Below is a small trained network, with its code and all its weights. Each question gives an input and a class and asks what happens when units are switched off, that is, made to give their printed mean instead of their output.

import numpy as np


def w(rows, s, z=0):
    codes = np.array(rows[::2]) - 128.0
    scale = np.full(codes.shape[1], s)
    scale[-1] = z or s
    return codes * scale


def norm(h):
    return h / np.sqrt((h * h).mean(-1, keepdims=True) + 1e-5)


def f(y):
    return y / 2 * (1 + np.tanh(0.7978845608 * (y + 0.044715 * y**3)))


def log_softmax(a):
    a = a - a.max(-1, keepdims=True)
    return a - np.log(np.exp(a).sum(-1, keepdims=True))


def net(x, mask):
    res = np.array(x, float).reshape(1, 7) / 4 @ E
    u = 0
    for l in range(2):
        y = f(norm(res) @ A[l][:, :-1].T + A[l][:, -1])
        res = res + np.where(mask[u : u + 9], y, B[l][:, -1]) @ B[l][:, :-1]
        u += 9
    return log_softmax(norm(res)[-1] @ U[:, :-1].T + U[:, -1])


A, B = {}, {}
E = w([
[46,229,205,51,146,29,162],'x0',
[83,108,247,240,201,210,219],'x1',
[127,128,126,129,128,127,129],'x2',
[132,129,134,128,121,130,127],'x3',
[123,130,119,130,132,128,129],'x4',
[117,129,110,130,147,125,127],'x5',
[193,209,119,42,187,251,134],'x6',
],0.0028)
A[0] = w([
[239,66,50,214,122,191,115,49],'L0N1',
[175,205,117,79,186,217,94,36],'L0N2',
[65,110,120,250,98,25,108,57],'L0N3',
[136,73,53,1,57,89,41,249],'L0N4',
[100,51,147,206,97,16,54,2],'L0N5',
[61,246,184,65,142,61,163,133],'L0N6',
[81,111,222,227,181,205,160,225],'L0N7',
[171,209,160,65,180,231,78,5],'L0N8',
[105,49,130,98,187,121,190,180],'L0N9',
],0.0042,0.00086)
B[0] = w([
[45,97,231,66,147,108,61,219],'L0N1',
[113,66,144,128,87,61,233,188],'L0N2',
[178,98,120,64,144,137,164,185],'L0N3',
[183,198,137,255,176,149,141,254],'L0N4',
[153,83,101,58,97,161,211,184],'L0N5',
[112,82,156,117,159,223,67,213],'L0N6',
[227,199,66,168,100,71,83,236],'L0N7',
[135,32,85,115,87,48,167,192],'L0N8',
[164,159,132,102,110,124,99,140],'L0N9',
],0.0059,0.004)
A[1] = w([
[132,184,133,226,132,105,150,113],'L1N1',
[73,189,192,89,172,120,137,84],'L1N2',
[51,68,185,107,167,217,1,102],'L1N3',
[134,45,67,91,113,154,247,82],'L1N4',
[136,214,119,240,139,142,140,36],'L1N5',
[143,120,156,134,166,165,155,79],'L1N6',
[168,126,145,164,97,153,144,81],'L1N7',
[127,97,193,90,140,142,162,122],'L1N8',
[165,88,144,142,123,98,90,247],'L1N9',
],0.0065,0.0016)
B[1] = w([
[145,180,23,118,254,195,125,211],'L1N1',
[82,65,139,159,61,164,67,147],'L1N2',
[25,112,204,174,35,210,27,232],'L1N3',
[88,111,224,78,145,73,232,253],'L1N4',
[229,157,11,110,97,29,88,235],'L1N5',
[127,135,109,126,58,50,144,139],'L1N6',
[91,173,109,28,132,138,79,166],'L1N7',
[160,121,52,140,136,112,138,170],'L1N8',
[42,220,104,117,151,152,134,230],'L1N9',
],0.0048,0.0039)
U = w([
[206,205,50,160,165,117,108,254],'0',
[130,81,173,89,124,88,253,51],'1',
[63,114,174,152,85,184,39,80],'2',
],0.011,0.00095)

Each question gives the input, the list of numbers given to net, and the class t.
The units are the neurons (one row each of A and B). Each row of codes is followed by its name. A weight is (code - 128) times the scale printed after its matrix; where a second scale follows, it is the last column's (A, B and U).
mask holds one flag per neuron, layer by layer. A switched-off neuron (its flag False) gives its mean, the last column of its row in B, instead of its output. The means were averaged over made-up inputs and are rounded, as every weight is.
A unit's drop is (log p(t) with every unit on - log p(t) with that unit switched off) / (log p(t) with every unit on - log p(t) with every unit switched off).
The circuit of an input: a set's keep is (log p(t) with only the set's units on - log p(t) with every unit switched off) / (log p(t) with every unit on - log p(t) with every unit switched off). Starting from the 12 units with the biggest drops (on a tie, the unit counted first), units are removed one at a time, each time the one whose removal leaves the highest keep (on an exact tie, the one counted first), for as long as the keep stays at least 0.8.
units of the circuit, in order: the units of the circuit, biggest drop first
unit that matters most: the unit with the biggest drop
top k neurons: the k neurons with the biggest drops, biggest first
k most important neurons of layer l: the k neurons of layer l with the biggest drops, biggest first
drop of u: that unit's drop, to one decimal
input [-6,3,8,3,-6,-5,3], class 2: units of the circuit, in order	L0N1
input [-7,-1,8,8,3,-5,-8], class 1: units of the circuit, in order	L0N5, L1N4
input [5,7,8,-6,-6,7,4], class 0: top 2 neurons	L0N7, L0N1
input [6,-5,-6,2,-8,-3,5], class 2: top 4 neurons	L0N6, L0N7, L0N5, L1N2
input [4,-1,-2,2,5,-2,3], class 2: top 2 neurons	L0N6, L1N3
input [8,-2,3,6,-2,6,8], class 1: 2 most important neurons of layer 0	L0N2, L0N8
input [6,4,-7,-1,7,0,2], class 2: top 2 neurons	L0N6, L0N4
input [-1,-4,-3,3,-1,-5,-6], class 1: top 2 neurons	L0N5, L0N7
input [-5,-2,-5,7,-3,1,-4], class 2: top 2 neurons	L0N1, L0N2
input [-7,-6,-5,-3,6,0,3], class 2: units of the circuit, in order	L0N1, L1N3
input [3,-4,-8,-8,1,5,5], class 1: top 3 neurons	L0N2, L0N8, L0N7
input [4,6,-7,5,4,-5,5], class 0: 2 most important neurons of layer 0	L0N7, L0N5
input [6,-4,6,-8,3,7,5], class 2: 4 most important neurons of layer 0	L0N7, L0N6, L0N5, L0N3
input [7,4,6,-6,-3,-1,1], class 2: top 2 neurons	L0N6, L0N4
input [-1,4,-3,-4,-2,-4,-4], class 0: top 3 neurons	L0N7, L0N2, L0N8
input [-2,-5,8,-2,2,6,7], class 1: unit that matters most	L0N2
input [1,8,2,-2,4,-4,-8], class 0: 3 most important neurons of layer 0	L0N7, L0N8, L0N2
input [6,0,-5,-4,0,-7,-5], class 2: top 4 neurons	L0N6, L0N2, L0N8, L1N3
input [7,8,6,2,6,3,4], class 0: 2 most important neurons of layer 0	L0N7, L0N1
input [2,4,-2,0,5,-6,3], class 0: units of the circuit, in order	L0N7
input [-5,-3,5,-5,0,-4,1], class 2: 2 most important neurons of layer 0	L0N1, L0N7
input [4,8,-1,-7,-7,8,-5], class 0: drop of L0N7	0.2
input [5,5,-1,5,6,-6,2], class 0: drop of L0N1	2.4
input [-6,8,-6,2,-5,7,-7], class 0: drop of L0N7	2.6
